Here is a tiny trained network, its code and every weight. The questions are about switching its units off for an input and a class, where a switched-off unit gives its printed mean instead of its output.

import numpy as np


def w(rows, s, z=0):
    codes = np.array(rows[::2]) - 128.0
    scale = np.full(codes.shape[1], s)
    scale[-1] = z or s
    return codes * scale


def norm(h):
    return h / np.sqrt((h * h).mean(-1, keepdims=True) + 1e-5)


def f(y):
    return y / 2 * (1 + np.tanh(0.7978845608 * (y + 0.044715 * y**3)))


def log_softmax(a):
    a = a - a.max(-1, keepdims=True)
    return a - np.log(np.exp(a).sum(-1, keepdims=True))


def net(x, mask):
    res = np.array(x, float).reshape(1, 3) / 4 @ E
    u = 0
    for l in range(2):
        y = f(norm(res) @ A[l][:, :-1].T + A[l][:, -1])
        res = res + np.where(mask[u : u + 5], y, B[l][:, -1]) @ B[l][:, :-1]
        u += 5
    return log_softmax(norm(res)[-1] @ U[:, :-1].T + U[:, -1])


A, B = {}, {}
E = w([
[177,144,206,75,110,183,177,161,188,91],'x0',
[136,93,44,161,215,179,115,22,169,68],'x1',
[76,100,90,127,142,147,106,254,125,151],'x2',
],0.0097)
A[0] = w([
[128,255,139,115,48,83,125,96,127,170,36],'0.n1',
[107,178,136,168,228,117,59,148,193,147,3],'0.n2',
[101,214,145,128,72,139,113,190,103,75,77],'0.n3',
[161,146,119,182,137,137,111,97,109,175,29],'0.n4',
[124,104,139,190,111,109,71,180,41,204,52],'0.n5',
],0.0079,0.0026)
B[0] = w([
[146,217,129,254,203,205,53,181,131,70,225],'0.n1',
[107,233,169,175,174,137,89,101,189,163,137],'0.n2',
[115,195,31,29,120,118,81,116,200,162,190],'0.n3',
[166,42,127,96,169,95,90,35,139,117,143],'0.n4',
[174,58,47,102,107,146,86,135,34,167,255],'0.n5',
],0.0077,0.0054)
A[1] = w([
[144,226,76,254,106,117,104,163,93,81,197],'1.n1',
[70,217,189,48,134,195,147,163,195,185,254],'1.n2',
[246,135,141,219,127,101,62,172,14,170,90],'1.n3',
[82,120,167,129,147,106,66,101,137,155,91],'1.n4',
[138,55,173,119,114,202,105,152,185,90,229],'1.n5',
],0.0069,0.0022)
B[1] = w([
[54,196,204,132,224,97,27,112,112,156,225],'1.n1',
[211,151,62,72,168,68,174,188,186,99,232],'1.n2',
[82,119,197,143,132,184,172,160,120,151,254],'1.n3',
[17,68,54,107,228,137,91,152,112,65,127],'1.n4',
[112,254,148,157,141,51,123,140,146,75,179],'1.n5',
],0.0094,0.0068)
U = w([
[49,144,162,189,217,108,33,137,75,197,238],'0',
[152,236,175,92,201,154,191,200,213,73,250],'1',
[124,79,122,185,192,86,115,6,89,94,49],'2',
[189,179,191,163,141,122,183,61,214,34,4],'3',
[109,119,79,115,107,155,82,250,75,254,39],'4',
[197,175,60,61,107,100,158,242,183,178,23],'5',
],0.007,0.0026)

Each question gives the input, the list of numbers given to net, and the class t.
The units are the neurons (one row each of A and B). Each row of codes is followed by its name. A weight is (code - 128) times the scale printed after its matrix; where a second scale follows, it is the last column's (A, B and U).
mask holds one flag per neuron, layer by layer. A switched-off neuron (its flag False) gives its mean, the last column of its row in B, instead of its output. The means were averaged over made-up inputs and are rounded, as every weight is.
A unit's drop is (log p(t) with every unit on - log p(t) with that unit switched off) / (log p(t) with every unit on - log p(t) with every unit switched off).
unit that matters most: the unit with the biggest drop
k most important neurons: the k neurons with the biggest drops, biggest first
top k neurons in layer l: the k neurons of layer l with the biggest drops, biggest first
drop when u is switched off: that unit's drop, to one decimal
input [3,1,-1], class 3: unit that matters most => 0.n3
input [0,-5,-8], class 0: 2 most important neurons => 0.n1; 1.n1
input [2,-5,4], class 5: 3 most important neurons => 0.n3; 1.n2; 1.n1
input [2,-4,5], class 5: 2 most important neurons => 0.n3; 1.n2
input [-1,0,3], class 4: 2 most important neurons => 0.n1; 0.n5
input [1,0,4], class 5: 2 most important neurons => 0.n1; 1.n1
input [3,-5,5], class 5: 2 most important neurons => 0.n3; 1.n2
input [8,-3,1], class 5: top 3 neurons in layer 1 => 1.n2; 1.n1; 1.n3
input [3,5,0], class 3: top 4 neurons in layer 1 => 1.n1; 1.n2; 1.n3; 1.n4
input [3,-2,7], class 5: top 2 neurons in layer 0 => 0.n1; 0.n3
input [5,-4,5], class 5: top 2 neurons in layer 1 => 1.n1; 1.n3
input [0,0,2], class 4: drop when 0.n5 is switched off => 0.8
input [3,-7,8], class 5: drop when 0.n3 is switched off => 0.3
input [4,0,3], class 5: top neuron in layer 1 => 1.n2
input [7,0,3], class 5: top 2 neurons in layer 0 => 0.n1; 0.n3
